Here is a tiny trained network, its code and every weight. The questions are about switching its units off for an input and a class, where a switched-off unit gives its printed mean instead of its output.

import numpy as np


def w(rows, s, z=0):
    codes = np.array(rows[::2]) - 128.0
    scale = np.full(codes.shape[1], s)
    scale[-1] = z or s
    return codes * scale


def f(y):
    return y / 2 * (1 + np.tanh(0.7978845608 * (y + 0.044715 * y**3)))


def log_softmax(a):
    a = a - a.max(-1, keepdims=True)
    return a - np.log(np.exp(a).sum(-1, keepdims=True))


def net(x, mask):
    res = np.array(x, float).reshape(1, 3) / 4 @ E
    y = f(res @ A[0][:, :-1].T + A[0][:, -1])
    res = res + np.where(mask, y, B[0][:, -1]) @ B[0][:, :-1]
    return log_softmax(res[-1] @ U[:, :-1].T + U[:, -1])


A, B = {}, {}
E = w([
[160,126,8,14,131,105,110,74,121,135,128],'x0',
[6,127,37,231,122,146,115,126,134,125,123],'x1',
[198,148,117,219,140,63,254,47,102,148,145],'x2',
],0.0075)
A[0] = w([
[94,118,130,98,123,148,108,157,127,133,123,91],'neuron 1',
[99,126,159,76,120,145,95,153,131,119,127,176],'neuron 2',
[153,136,36,89,129,124,127,104,123,130,135,73],'neuron 3',
[92,123,139,98,144,151,92,154,139,128,151,74],'neuron 4',
[167,128,99,171,133,113,174,99,122,139,129,42],'neuron 5',
[191,125,178,81,133,127,140,146,132,133,117,65],'neuron 6',
[142,128,70,87,130,123,134,115,128,124,123,254],'neuron 7',
[96,147,152,101,108,143,86,141,124,130,129,73],'neuron 8',
[148,126,35,66,133,109,136,128,137,123,118,94],'neuron 9',
[188,131,112,174,124,118,165,99,137,124,125,88],'neuron 10',
[103,122,151,81,144,120,85,171,125,129,132,88],'neuron 11',
[95,131,252,197,123,134,119,146,138,127,125,27],'neuron 12',
[203,133,111,168,127,115,185,95,127,125,115,155],'neuron 13',
[175,126,170,87,114,132,136,103,126,112,127,84],'neuron 14',
[179,127,220,103,120,139,137,138,131,126,125,113],'neuron 15',
[134,116,73,95,126,126,141,100,137,122,134,80],'neuron 16',
[150,140,57,69,118,138,109,101,125,138,119,98],'neuron 17',
[98,133,247,185,129,133,124,157,127,126,122,169],'neuron 18',
[81,120,63,186,118,154,140,134,125,135,126,61],'neuron 19',
[46,136,73,170,128,108,109,128,138,117,128,82],'neuron 20',
[91,111,136,105,122,116,95,135,135,120,96,76],'neuron 21',
[197,132,181,46,135,119,118,120,120,140,139,116],'neuron 22',
[60,123,37,186,125,144,112,124,123,134,128,126],'neuron 23',
[98,124,146,111,130,138,90,153,133,125,119,202],'neuron 24',
[85,132,145,77,126,137,109,136,137,115,124,110],'neuron 25',
[168,113,106,176,133,129,163,105,133,115,145,148],'neuron 26',
],0.015,0.01)
B[0] = w([
[116,170,203,134,130,113,145,114,77,113,129,161],'neuron 1',
[142,168,137,134,86,120,132,92,116,189,122,210],'neuron 2',
[113,79,167,151,177,149,128,199,44,81,128,196],'neuron 3',
[119,177,219,126,134,117,131,126,67,109,118,164],'neuron 4',
[97,191,251,127,159,121,129,133,56,117,115,164],'neuron 5',
[90,170,123,119,183,100,112,164,165,73,77,187],'neuron 6',
[193,59,41,121,52,172,139,119,195,186,177,252],'neuron 7',
[105,169,205,127,130,123,128,147,73,121,97,157],'neuron 8',
[134,61,144,131,158,147,143,198,64,101,138,212],'neuron 9',
[124,156,208,112,107,121,107,123,64,144,99,176],'neuron 10',
[121,174,182,129,137,127,124,106,73,158,109,174],'neuron 11',
[125,39,171,132,171,180,137,209,42,75,148,193],'neuron 12',
[135,186,149,135,93,120,124,87,94,205,126,223],'neuron 13',
[86,154,129,132,179,105,127,116,142,71,118,177],'neuron 14',
[87,154,81,141,168,105,121,125,173,71,111,198],'neuron 15',
[108,108,184,139,162,145,128,185,78,78,128,165],'neuron 16',
[121,71,134,132,143,182,126,183,61,100,133,207],'neuron 17',
[181,28,35,119,95,176,140,179,116,159,165,235],'neuron 18',
[93,165,126,124,189,95,107,126,154,60,105,185],'neuron 19',
[92,165,98,125,170,108,119,142,177,84,78,201],'neuron 20',
[111,161,197,130,170,103,121,140,67,138,111,150],'neuron 21',
[92,159,44,147,161,84,124,123,188,90,108,239],'neuron 22',
[110,165,55,131,158,83,133,111,191,100,115,235],'neuron 23',
[156,135,124,126,80,111,125,81,123,178,145,206],'neuron 24',
[136,165,191,129,125,100,134,121,96,149,131,170],'neuron 25',
[143,153,158,107,82,106,120,107,106,161,131,185],'neuron 26',
],0.024,0.013)
U = w([
[175,20,109,151,151,185,148,234,49,112,155,110],'0',
[73,197,47,142,205,33,94,107,192,62,48,127],'1',
[161,234,224,124,70,78,117,82,39,238,94,95],'2',
[240,79,26,112,1,139,140,54,221,238,198,255],'3',
[153,114,189,99,124,161,136,116,164,92,123,105],'4',
[135,111,169,130,156,126,117,79,157,112,154,102],'5',
],0.0069,0.0091)

Each question gives the input, the list of numbers given to net, and the class t.
The units are the neurons (one row each of A and B). Each row of codes is followed by its name. A weight is (code - 128) times the scale printed after its matrix; where a second scale follows, it is the last column's (A, B and U).
mask holds one flag per neuron, in row order. A switched-off neuron (its flag False) gives its mean, the last column of its row in B, instead of its output. The means were averaged over made-up inputs and are rounded, as every weight is.
A unit's drop is (log p(t) with every unit on - log p(t) with that unit switched off) / (log p(t) with every unit on - log p(t) with every unit switched off).
unit that matters most: the unit with the biggest drop
k most important neurons: the k neurons with the biggest drops, biggest first
drop when u is switched off: that unit's drop, to one decimal
input [8,7,-5], class 0: unit that matters most -> neuron 9
input [5,-6,4], class 1: 2 most important neurons -> [neuron 22; neuron 18]
input [8,8,-4], class 0: 3 most important neurons -> [neuron 9; neuron 17; neuron 3]
input [1,-5,-6], class 2: 3 most important neurons -> [neuron 2; neuron 23; neuron 11]
input [-3,2,1], class 3: 3 most important neurons -> [neuron 3; neuron 9; neuron 17]
input [8,5,8], class 0: 2 most important neurons -> [neuron 3; neuron 9]
input [0,-4,-4], class 1: 3 most important neurons -> [neuron 22; neuron 13; neuron 15]
input [3,3,4], class 2: 3 most important neurons -> [neuron 18; neuron 5; neuron 22]
input [1,-8,-7], class 1: 2 most important neurons -> [neuron 22; neuron 15]
input [-6,-7,2], class 1: 3 most important neurons -> [neuron 15; neuron 22; neuron 6]
input [-2,-8,7], class 1: 2 most important neurons -> [neuron 15; neuron 22]
input [-2,7,-8], class 2: 2 most important neurons -> [neuron 22; neuron 24]
input [-2,-3,3], class 3: drop when neuron 20 is switched off -> 0.1
input [-2,-4,-5], class 2: drop when neuron 23 is switched off -> 0.3
input [0,-3,3], class 3: drop when neuron 20 is switched off -> 0.2
